Rows near named flat spaces through zero (a row that begins with a name and a colon came from that space):
buzosmemeb: [ 17  27 -38 -17 -16 -27  11  20  -6  35  -1 -19   3  15 -35  28  13  21
  12 -39   4   1 -14  -1  16  -6   2  14   1]
muvulmido: [ -5  46  -8 -31 -24 -29 -17   8  22  39 -27 -20  55  65 -48  16   1  14
  -8 -13   1  -8 -15   3 -23 -34 -17  12   4]
kadakeka: [ 30  43 -35  10   4 -36  12 -19 -25  34  12  -3 -30 -32  38  19 -18 -15
  35 -28 -16  14  26 -50  16 -29   5 -16   8]
gikolsibi: [  9  34  24  -6 -34   2 -14  10  23  34  17  -6  11  47  -5   6 -32  -2
   7  13   6   5  -1  22  -2 -28 -22  -1  -5]
fursubo: [ 32  10  19   1 -56  33  15  13 -24 -44 -51 -35  13   7 -26  18 -41  -7
   8 -27 -17 -40 -18  20  19  -6 -63 -15  11]
fursubo: [-23  35 -11  -2   1 -20  -4 -16   6  43  23  27 -28  -2   9   5  20  -2
  17  15  18  26 -18 -36  -2  -4  29   2   3]
kadakeka: [ -9   8  17  -3 -34  35  10 -16   6   3   5  -2 -33 -12   1 -11 -12 -33
  22  18   9  -3 -19  30   5   7  -1  36  -4]
buzosmemeb: [-13 -25  21   6  51  24  -3 -24  31 -43  13 -19 -46 -14 -40 -11  22 -28
   6  13   0  39  14  18   2  33   0 -14 -28]
kadakeka: [  4  36  -9 -26  11 -39 -17  11  30   1 -12 -15  34  41   2  18   4 -11
 -32 -11   6   4 -20  57 -43 -13  18  45  24]
muvulmido: [ 13  12  33  -3 -54  37   1  28  11 -42 -34 -27  29  65 -27  12 -17 -24
 -28  17  13 -28 -53  88 -11   9 -39  28  18]
gikolsibi: [-10 -21 -24   5  40   5  17 -11   7  -2  18 -16 -29 -22 -23 -16  40 -24
   2  -4  12  25  14  24  -1  24  24  25 -24]
pabeztani: [ 30  38   6 -16 -47  -7  -6  22  13  18  12  -7   3  40  27  27 -36 -12
   2   4   6 -12 -33  61  -2 -15   0  48  26]
fursubo: [  4 -49  21 -19  55  -5 -20  12  28 -35  33   3 -26 -32  -4  14 -12  40
   4 -13 -12  12  24   5   8  26  16 -22 -10]
buzosmemeb: [ 13  -3 -10   5 -42  11  15  31 -10  31  10 -10  -1   4 -34  -4   7  34
   2 -36   9   4   3  18  38   5 -15   1 -23]
fursubo: [ -37  -54   53  -33  -22   57  -12  -23    6 -100  -82    1   41  -26
    0  -26  -22  -21  -27   26  -19  -71  -37   47  -43   25  -12   54
   29]
gikolsibi: [-12 -17  28 -25  15  26   0  11  17 -33  -5 -26  -5   2 -50  19 -21   5
  20   3   9 -26 -12  17 -11   6 -28 -18  -8]
gikolsibi: [ 39  16  12 -16  -3   0  -8 -24  -1 -29 -20 -27   5   7  32  30 -69 -42
  32  14 -36 -36   9  -4 -13 -33 -30   3  27]
muvulmido: [-17  16 -29 -22  33 -29  -4 -26   6  12  -5   4 -10  -5  -9  16  27 -12
  17   7   0   7 -15 -38 -18   0  32  17  12]
buzosmemeb: [ 21 -17 -30  14  18 -51 -25   6 -13 -18 -20  40  40  21  52   9  37  36
 -55   1 -29  15  -7 -41   6  17  41  -5  39]
fursubo: [ -5 -10  14  -2   5   3 -18 -29  16  -8  -2  15  -6  -1  20 -13  -2 -13
   0  26 -18  11   6 -13  -2   5  14  12   4]
muvulmido: [ -1  26  13   0 -20  -4 -11 -17  14  24   2   0 -18 -16  -9 -14  -9   8
  10 -27 -13  31  25 -12  15 -13  -9 -10 -19]
muvulmido: [ 10 -12  21  10 -18  19   3  55   2   2  12 -14  61  72   0   2 -26   3
 -30  31  28 -40 -10  65 -23 -18 -34  -4   1]
fursubo: [ 18  30   4  -3  19 -38 -30 -21  22 -12 -12   4  20  26  42   9 -12 -23
 -23  10 -25  19   8   2 -27 -19  13   8  27]
muvulmido: [-34 -22 -12  23  67  -1  14  20   6   9  30  -6  31  33 -15 -24  44 -21
 -31  40  47   5  13  27 -46   1  11 -14 -23]
pabeztani: [ -8 -42  37 -14  -2  39 -11   4  27 -17  -2 -21  20  19 -46 -18 -19  10
   2  13  -8 -16  21  29   1   3 -31  -4 -29]
pabeztani: [  9  54 -32  16  -3 -48   3   5 -25  31  -7  16  23  19  43  16   7  -5
 -14  -5   7   4 -10 -36 -17 -31  10 -15  29]
pabeztani: [ 15 -12  38 -21 -37   9 -26  12  17 -41 -30   2  17   0   1   6 -33  34
 -21 -25 -27 -13 -10  32  10  10 -15   9  15]
fursubo: [ -8  25   8   0 -61  22   8 -10 -12  22 -14  10  -9  -3   2  -9 -10  -9
  15   5   4 -10 -24  -4  13  -7 -10  20   4]
buzosmemeb: [ 11  -7 -24  40  41 -23  15  46 -16  29  42  -5   6  19 -28   4  34  42
 -17 -23  25  35  35 -26  22   0 -13 -81 -33]
gikolsibi: [ 30  13   3   2 -11  20   8 -29  -3  -1   6 -26 -52  -6 -21  22 -30 -29
  58   4 -24   9  11 -34  38  -5 -31 -24 -12]
buzosmemeb: [ 19  17   7   5 -45  -7 -10 -23 -22   0 -27  23  -6 -39  47  -6 -31  14
   7 -26 -39  -2  14 -45  25 -14  -6  -8  17]
fursubo: [-23  11  21   1   7  22   8   2   0 -13  -8 -13  -4  12 -44   8  -2  -8
  15  14  21  -9 -16 -15 -11  -4 -33 -43 -10]
kadakeka: [-15  20  18  13 -38  28  11 -20 -19 -55 -66   0  22  -3  28 -22   1 -60
 -35  17   3 -27 -41  44 -36   5 -11  40  33]
buzosmemeb: [ 58 -13  11   0 -39  15   7  46   2 -20   2 -42  -5  -1 -30  14 -35  33
  -6 -68 -18   0  21  72  47   9 -41  -2 -18]
pabeztani: [-16  13   6  20 -41  24   7  -3  13  31  23  19 -34  11  -4 -30  37 -16
 -12  16  26  42 -23  43  20  26  22  41 -17]
fursubo: [  7 -69  -4  -8  10  20  -9 -26  -4 -13  -6   8   9 -13   3 -16  -3  12
  17  25 -40 -20  28 -43  25  14   6   8  -9]
buzosmemeb: [ -4 -40  13 -22 -27  19 -17 -36  -7 -33 -24  38 -19 -49  44  -5 -17  11
  16  17 -39 -25 -18 -35  20  25  28  38  28]
fursubo: [ 24  16   6 -14  71 -52 -19  39  27 -38  20 -21  -1   3  -1  49 -16  28
 -21 -44   3  19  12  30 -25  -2   1 -44  14]
muvulmido: [ -12   45  -31   -1  -13  -20    4  -35  -25   35  -51  -12   32   26
  -47    6   19   -7   23   -4  -16   -7    1 -100   -2  -37  -31  -40
   -1]
kadakeka: [-65  -8  41   1  17  28   5  12   0  -3   7  20  23  -8   3 -24  -9  -2
  -8  41  48 -35 -12   4 -55 -14 -11 -27  -6]
kadakeka: [-39 -17  27 -29 -15  16 -12   4  20  -8 -14  11   7 -22 -30 -15   5  34
  -8 -14   8 -10 -15  17 -10  14   7  18  -7]
kadakeka: [-17   1  26   8   1   3 -14  -5  -4 -24 -18  22  12   2   9  -2  -3  12
 -14  15  -3  -3  -9 -34  -9   0 -11 -41  11]
pabeztani: [-14   8   5 -26 -12  -3  -7  -8   9  18  -7  -2   2 -14 -22   1 -12  18
  19 -17  -5  -9   4 -16  -2 -12  -4   5  -7]
gikolsibi: [ -3  -5  -4  -6  -6  -4  -3   8   3  23  18  10 -15  -4 -17   7   8  33
  13  -9   3  11  -2 -22  23   8   7 -11 -10]
kadakeka: [ 40  -3   0  26  22   6  10  24   2  13  52 -23  -5  48  15  18 -28 -27
  14  35  11   2  21  25   7 -16 -23 -27 -11]
buzosmemeb: [ -7 -21   3   4 -36  33  -1 -16  15 -12 -18   0 -23  14 -53 -21  50   0
 -12   3  -7  33 -26  20  40  48   8  35 -18]
muvulmido: [ 25  19  -9  -5 -15 -19 -10  -8   6  -2 -17  -9   0   2   4   7  -2   1
  -8 -29 -24  17   6   8  12  -2   2  16   8]
muvulmido: [-11  37   9 -21  19 -22 -20   5  54  49  35 -20  18  59 -25   1  -5 -16
  -2  16  22  24  12  48 -38 -30   3  21 -18]
gikolsibi: [-10 -26  -7 -14  35  -4  -3  -9  13  34  38   0  14  -7  31 -18 -22 -16
  17  31   4 -20  39   8 -29 -25  20  29 -13]
gikolsibi: [-10   4  -6  23   0  26  19 -35  -5  43  36   0 -50 -19  -5 -26   7 -37
  44  27   8  27  28 -32  23  -6  -1  -8 -37]
pabeztani: [ -8 -53   5 -31  19   7  -9 -24 -11 -53 -58 -12  27 -63 -21 -10 -18  32
   7 -40 -48 -42  34 -45  -2   3 -15 -11  -1]
pabeztani: [-38 -18  18  -5  10   6 -12 -14   7  13  -7  12   8 -30 -37 -30  12  41
   3 -18  -6  11  34 -51   4  -4 -10 -42 -33]
fursubo: [-13 -24  37   6   9  33  -8 -14  18 -39  -5  -2  -9  -4  -9 -20  -5 -17
  -8  22  -4   6   5  21  -6  16 -12  -6 -11]
pabeztani: [ 81 -21 -50  -2  15  -2  33  31 -33 -29 -17 -78  41  47 -15  49 -38 -37
  19  -9 -22 -63  12  38   5 -21 -46  11  15]
pabeztani: [-29 -30  20  -5  10  23  -3  -9  16  15  21   5 -23 -35 -37 -28   6  28
  18  -9   3  16  31 -18  16  10  -3 -20 -42]
muvulmido: [-26   2  13   2  15  14   6  -5   8 -36  11  21 -42 -21  29   2  21 -35
 -11  30  31   9 -50  45 -23  36  38  38  22]
buzosmemeb: [  9  48   3 -23 -13 -11  -1 -21  -2   0 -23 -18  -1  -4  15  25 -45 -34
  30  -4 -11 -26 -10  -8 -24 -36 -17  11  25]
kadakeka: [-18  19  32 -19  14 -10 -19  26  32   7  20   1  25  31   2  11 -26  10
 -13  13  26 -10  -8  39 -43 -21  -6  -7   5]
muvulmido: [ 56  28 -19 -21 -27 -29 -16 -24  -1  15 -11 -11  -9   6  26  37 -45  -3
  37 -18 -53  -4  11 -37  29 -25  -5  13  24]
muvulmido: [ 42 -54 -52  17  68 -23  11   3 -16 -13   4 -34  31  14  -8   1  22  -5
  -9  -6 -29  -1  57 -18  10   2   1 -16 -15]
gikolsibi: [ 37   5  -1 -11  -4 -16 -23 -22  14   4  -2  -7   6  25  20  17 -32  -8
  16  11 -42   2  19 -21  12 -18  -5   5  12]
fursubo: [ 39  47 -20  20  22 -29  22  42 -15 -22   1 -41 -16  13 -26  47   4  -1
 -10 -56  18  22  -8  27   6  -2 -29 -51   5]
pabeztani: [ 14  15 -32  -1 -12   4  27   5  -5  44  35 -18 -38  -3  -9  10   5 -22
  35  -5  19   7  -5  23  19  -1  11  36 -13]
buzosmemeb: [ 39 -11   0  15  17 -24 -11  38   9 -28   2 -15  31  23  15   4  -2  20
 -52 -33 -11  16  24  55   1   5  -5 -10   3]
kadakeka: [ 28 -17 -40  26  47 -11  21 -17 -34 -37 -25 -24   6  -7   7   7  20 -37
  -3   0 -21  -4  21 -33   1   4  -7 -22   7]
buzosmemeb: [  9 -18  11  17   3   0 -11  -6  18 -17   2   2 -19 -30  -3 -34  22  15
 -32 -41 -19  52  37  31  25  26  11   4 -26]
kadakeka: [ 23 -40  23  27   2  14 -15  32   1 -23  11   8  28  51  -7   3  -1  36
 -28  24  -9   4  10  -7  27  14 -27 -57  -7]
pabeztani: [-22   2  53 -21 -42  12 -37 -12  30 -48 -35  37  -6 -14  17  -9  -4  23
 -34  -3 -15  11 -43  29  -3  31  18  31  28]
gikolsibi: [ 12  32 -27  30 -16 -10  28  18 -21  24  11  -6  -6  -7  28 -14  16 -26
 -21 -23  25  16   1  46  -3  -6   9  25  -2]
gikolsibi: [  6  11  -1  24 -12   4   5   2  -1   4  -2  -4   4  18  -1 -16  16 -16
 -21   0   5  21   4  21   5   2  -6   1  -9]
kadakeka: [ 14 -15  32 -35  10   4 -34  12  64   2  43 -13 -26  44 -45  29 -16  27
  18  12  -7  28  -4  37  20  18   2   7 -16]
gikolsibi: [-38 -31  29 -23  30  34  -1 -37  -7 -66 -38   3 -20 -46 -23   9 -12 -11
  34  26 -11 -38 -20 -58 -17  16 -14 -31  11]
[ 22  41 -15   5   2 -15   6  -6  14   5  -8 -40 -28   9 -59  12  22 -10
   5 -50  -7  51  13  12  22   3 -19 -15 -23] -> buzosmemeb
[ 30  -9 -17 -16  27  -6   2  -9  20  17  33 -33 -21   4  -7  13 -20 -23
  34   0 -13   6  31  21   8  -9   4  25 -16] -> gikolsibi
[ -5 -76  11  -8  40  29   1 -20  -6 -67 -25 -12   0 -55  -9 -19  -6   2
   4  -4 -31 -27  32 -10   1  25  -5  -5 -11] -> pabeztani
[  3  -7 -23 -38   0  15  18  -9   5  20  -2 -45  -5   2 -56  16 -14 -19
  53  -4  -1 -34   0   9   0 -12 -14  37 -16] -> pabeztani
[ 14   3 -17 -21  36 -33  -7  18   8 -13   1 -13  27  21  16  31  -9  -2
 -12  -1   2 -20  -9  25 -33  -9  14  17  26] -> buzosmemeb
[ 22  44  17  18 -15 -14  -9  15  16  18   8 -17  27  44  17  -7 -26 -19
 -26  -7   5  19  23  47 -17 -35 -27 -10  -5] -> fursubo
[-29 -14  30 -18  17  24  -8 -24  10 -17  -7   2   4  -8  -2  -5 -28 -18
  24  39  -1 -31   1 -21 -29 -13 -13 -10   1] -> gikolsibi
[ -2 -19  19 -22 -28  20 -12  -6  12 -20 -36 -13  34  11 -20 -12 -17   3
  -9  -2 -20 -28  -2  25  -7  -2 -17  29   1] -> pabeztani
[ 34 -29 -32 -23  23 -26  -3  15   2  20  32  -9  -8 -14   5  26 -14  35
  25 -25 -21  -7  26 -11  25   0  20  12  -3] -> gikolsibi
[ -1 -20  30   9 -16   7 -18  -3   4 -34  -2  38 -12 -39  62 -22 -11  13
 -32  -3 -14  10   0  24   4  22  24  18  17] -> pabeztani
[-18  11  21   2 -10  25   3 -22   2 -32 -11   9 -51 -25 -13   4  11 -19
  14   9   6  16 -35  -7  11  28   2  -4   5] -> fursubo
[ -9   3  32   6 -12  22 -14 -24  19   0   9  11 -23   3   2 -14 -12 -13
  11  26  -7  19   5  -8   9   2  -7  -9 -11] -> fursubo
[  3  31  10 -15 -28  11   6   3  -3   5 -15 -19  19  27   0  16 -37 -30
  17  17   9 -39 -24  22 -25 -29 -26  17  17] -> buzosmemeb
[ -6  47 -12 -10 -88   1   9   3 -13  60 -24   4  25  12  -2 -17  -4   4
  -1 -23   7 -15 -21  17   5 -26  -5  52   4] -> buzosmemeb
[ 19   8 -59  45  48 -29  29  -2 -51 -30 -30 -11   8  12  -4  19  60 -26
 -21  -4   1  13  -9 -56   3  14   0 -49  17] -> pabeztani
[ -2 -24 -19  -1  24   0   7  -8  -5 -20 -16 -11   6  -4 -20  -4  27  -7
  -6  -2  -7  -2   3  -5  -1  16   7   8  -3] -> kadakeka
[  2  25  17 -13  15 -22 -21  22  14  21  -7 -22  70  74 -33  24 -35  19
  -1  14   2 -27  16 -28 -34 -54 -51 -62  -1] -> pabeztani
[-12 -27  23  -9  10  21  -6 -11  17 -13  25  13 -28 -32  29 -13 -18 -11
  10  22   2  -3   4  27  -7  13  20  28  -2] -> pabeztani
[ 22 -49  10  20  31  11   4  19  -9 -53  13  -3 -46 -51 -23   9  11  47
  -2 -46 -16  30  25 -16  52  46  -9 -63 -21] -> pabeztani
[ 18 -31 -28 -34  25 -23 -10  10  11   4  -4 -22  28  13 -33  20   2  32
   6 -21 -23 -17  16  -5   5   0   8  17  -2] -> muvulmido
[ 49  17 -21  32 -42  -6  19  31 -19   8  30  10 -54 -17  37  13  11   9
 -12 -40   5  41 -16  46  57  31  21  21   7] -> pabeztani
[ 21 -49  12   8  30  11 -12  29  22 -15  31 -13  13  53 -33  12   5  24
 -10  26  -3   9  14  14  20  19 -15 -33 -19] -> kadakeka
[  4 -32  11 -14  30  14   2  -5   9 -23  28  -3 -32 -36  23   8 -28 -13
  26  14  -2 -15   9  19  -5  10  14  16   1] -> pabeztani
[-15 -14  17   6  42  -3 -17  -9  25 -12   6  -1  27  23   7 -22   6 -19
 -27  30   2  10  24  16 -36  -7   3  -6  -9] -> fursubo
[  1   5 -37  12  -2 -24   8  11  -5  30  17  16 -27 -13 -13  -4  58  30
 -15 -35  10  48  -7  -5  34  30  39  13 -10] -> gikolsibi
[  4  -1 -49  10  37 -36  -6  -9   7  22   7   7  15  57 -14   8  68  -8
 -21  29   1  35 -13 -26   1  17  39  14   6] -> kadakeka
[ 13  13 -16  -7 -67   0   3  11 -23  25 -25  12  24  22   4   9  -2  22
   0  -7  -8 -25 -32 -12  23  -5  -4  26  20] -> buzosmemeb
[ 24 -44 -21  18  40   0  12   0 -10 -77  -3   4 -37 -40  46   3  34 -28
 -34  -5  -8  16 -17  54   7  60  47  44  26] -> muvulmido
[ 30  17 -32 -10  10 -41 -27 -44  32  44  23   6 -24  22  19   4  17 -16
  14   8 -38  56  24 -24  23  -2  44  42  -1] -> gikolsibi
[-11  -6   2  38  67  15  15 -10  17  -6  45 -17 -20  27   7 -22  24 -74
  -9  59  35  31  20  42 -33   4   6  -7 -24] -> muvulmido
